Below are the code and all the weights of a small trained network. Each question names an input and a target symbol and asks about switching units off, where a switched-off unit gives its printed mean instead of its output.

import numpy as np


def w(rows, s, z=0):
    codes = np.array(rows[::2]) - 128.0
    scale = np.full(codes.shape[1], s)
    scale[-1] = z or s
    return codes * scale


def f(y):
    return np.maximum(y, 0)


def softmax(a):
    e = np.exp(a - a.max(-1, keepdims=True))
    return e / e.sum(-1, keepdims=True)


def log_softmax(a):
    a = a - a.max(-1, keepdims=True)
    return a - np.log(np.exp(a).sum(-1, keepdims=True))


def net(x, mask):
    ids = ['ΣΦαγεζθλμξπτω'.index(c) for c in x.split()]
    T = len(ids)
    res = E[ids] + P[:T]
    u = 0
    for l in range(2):
        r = res
        for j in range(2):
            rows = slice(2 * j, 2 * j + 2)
            q, k, v = (r @ M[l][rows].T for M in (Q, K, V))
            z = softmax(np.where(np.tri(T) > 0, q @ k.T / 2**0.5, -1e9)) @ v
            o = O[l][rows]
            res = res + np.where(mask[u + j], z, o[:, -1]) @ o[:, :-1]
        u += 2
        y = f(res @ A[l][:, :-1].T + A[l][:, -1])
        res = res + np.where(mask[u : u + 4], y, B[l][:, -1]) @ B[l][:, :-1]
        u += 4
    return log_softmax(res[-1] @ U[:, :-1].T + U[:, -1])


Q, K, V, O, A, B = {}, {}, {}, {}, {}, {}
E = w([
[160,159,182],'Σ',
[198,106,145],'Φ',
[142,173,201],'α',
[157,208,207],'γ',
[137,176,213],'ε',
[136,152,230],'ζ',
[147,155,195],'θ',
[133,161,219],'λ',
[182,57,194],'μ',
[142,48,235],'ξ',
[118,87,27],'π',
[6,109,20],'τ',
[57,247,132],'ω',
],0.017)
P = w([
[190,163,1],'0',
[187,180,64],'1',
[168,161,105],'2',
[110,126,120],'3',
[111,134,105],'4',
[135,151,73],'5',
],0.0085)
Q[0] = w([
[137,129,53],'0.h0',
[22,58,134],'0.h0',
[105,189,2],'0.h1',
[222,38,230],'0.h1',
],0.0054)
K[0] = w([
[3,99,105],'0.h0',
[118,99,172],'0.h0',
[59,233,35],'0.h1',
[239,69,183],'0.h1',
],0.007)
V[0] = w([
[51,182,100],'0.h0',
[125,254,165],'0.h0',
[180,142,135],'0.h1',
[131,249,100],'0.h1',
],0.0087)
O[0] = w([
[182,124,230,92],'0.h0',
[105,81,103,230],'0.h0',
[165,59,50,221],'0.h1',
[3,119,154,255],'0.h1',
],0.0073,0.002)
A[0] = w([
[70,161,85,160],'0.n0',
[186,195,254,188],'0.n1',
[219,90,213,221],'0.n2',
[178,71,179,252],'0.n3',
],0.0091,0.0042)
B[0] = w([
[102,70,161,197],'0.n0',
[119,117,85,222],'0.n1',
[109,172,121,253],'0.n2',
[85,246,126,233],'0.n3',
],0.012,0.0068)
Q[1] = w([
[31,212,14],'1.h0',
[237,82,211],'1.h0',
[156,93,2],'1.h1',
[85,177,81],'1.h1',
],0.0065)
K[1] = w([
[26,13,72],'1.h0',
[215,98,125],'1.h0',
[114,93,118],'1.h1',
[88,78,105],'1.h1',
],0.011)
V[1] = w([
[110,201,235],'1.h0',
[223,3,117],'1.h0',
[129,243,110],'1.h1',
[192,235,233],'1.h1',
],0.0071)
O[1] = w([
[255,137,138,99],'1.h0',
[60,195,48,2],'1.h0',
[216,152,72,199],'1.h1',
[214,224,67,69],'1.h1',
],0.01,0.0064)
A[1] = w([
[210,55,4,145],'1.n0',
[131,153,186,147],'1.n1',
[61,49,135,2],'1.n2',
[2,136,154,100],'1.n3',
],0.0087,0.0057)
B[1] = w([
[11,149,123,174],'1.n0',
[196,107,68,169],'1.n1',
[197,255,134,205],'1.n2',
[98,201,217,254],'1.n3',
],0.0074,0.011)
U = w([
[129,131,125,114],'Σ',
[102,133,28,133],'Φ',
[145,123,122,167],'α',
[115,73,128,254],'γ',
[160,134,145,186],'ε',
[176,179,143,110],'ζ',
[159,135,112,198],'θ',
[175,146,123,185],'λ',
[178,210,53,151],'μ',
[197,248,99,32],'ξ',
[56,178,166,124],'π',
[158,166,173,30],'τ',
[223,122,255,46],'ω',
],0.0092,0.0072)

Each question gives the input, a string of symbols that net reads in full, and the target symbol t.
The units are the heads (2 rows each of Q, K, V and O) and the neurons (one row each of A and B). Each row of codes is followed by its name. A weight is (code - 128) times the scale printed after its matrix; where a second scale follows, it is the last column's (O, A, B and U).
mask holds one flag per unit, layer by layer, with each layer's heads first. A switched-off unit (its flag False) gives its mean, the last column of its rows in O or B, instead of its output. The means were averaged over made-up inputs and are rounded, as every weight is.
A unit's drop is (log p(t) with every unit on - log p(t) with that unit switched off) / (log p(t) with every unit on - log p(t) with every unit switched off).
The circuit of an input: a set's keep is (log p(t) with only the set's units on - log p(t) with every unit switched off) / (log p(t) with every unit on - log p(t) with every unit switched off). Starting from all 12 units, units are removed one at a time, each time the one whose removal leaves the highest keep (on an exact tie, the one counted first), for as long as the keep stays at least 0.8.
circuit, biggest first: the units of the circuit, biggest drop first
unit that matters most: the unit with the biggest drop
k most important neurons: the k neurons with the biggest drops, biggest first
heads that matter: for each layer, one digit per head in row order, 1 if its drop is at least 0.15 and else 0, layers parted by /
input μ ξ ε, target ξ: heads that matter -> 01 / 01
input Φ ω γ, target ω: heads that matter -> 01 / 10
input π μ λ, target π: unit that matters most -> 1.h0
input ε γ ξ ε ζ, target ξ: 3 most important neurons -> [0.n3; 0.n0; 0.n2]
input π μ μ Φ Σ, target μ: heads that matter -> 11 / 01
input θ Φ π θ, target π: heads that matter -> 00 / 10
input ζ π ε, target π: circuit, biggest first -> [1.h0; 0.n3]
input π μ α Σ ω ξ, target ω: circuit, biggest first -> [1.h0; 0.h1; 0.n3]
input ξ π Φ, target π: 3 most important neurons -> [0.n3; 0.n2; 0.n0]
input μ ξ μ, target ξ: heads that matter -> 01 / 01
input λ ξ π ω μ, target ω: circuit, biggest first -> [1.h0; 0.h1; 0.n3; 0.n0]
input ξ μ θ, target ξ: heads that matter -> 01 / 01
input ζ ζ γ μ μ Σ, target μ: circuit, biggest first -> [1.h1; 1.n3]
input Φ π ω Σ, target ω: circuit, biggest first -> [0.h1; 1.h0]
input γ π ξ π ζ, target π: circuit, biggest first -> [0.n3; 1.h0]
input γ ω ε, target ω: circuit, biggest first -> [1.h0]
input μ Φ ξ π ω λ, target ω: circuit, biggest first -> [0.h1; 1.h0]
input θ Φ μ ζ, target μ: circuit, biggest first -> [1.h1; 1.n3; 0.n3]
input π ζ ω ε, target ω: circuit, biggest first -> [0.h1; 1.h0]
input μ α Φ, target μ: 2 most important neurons -> [1.n3; 0.n0]
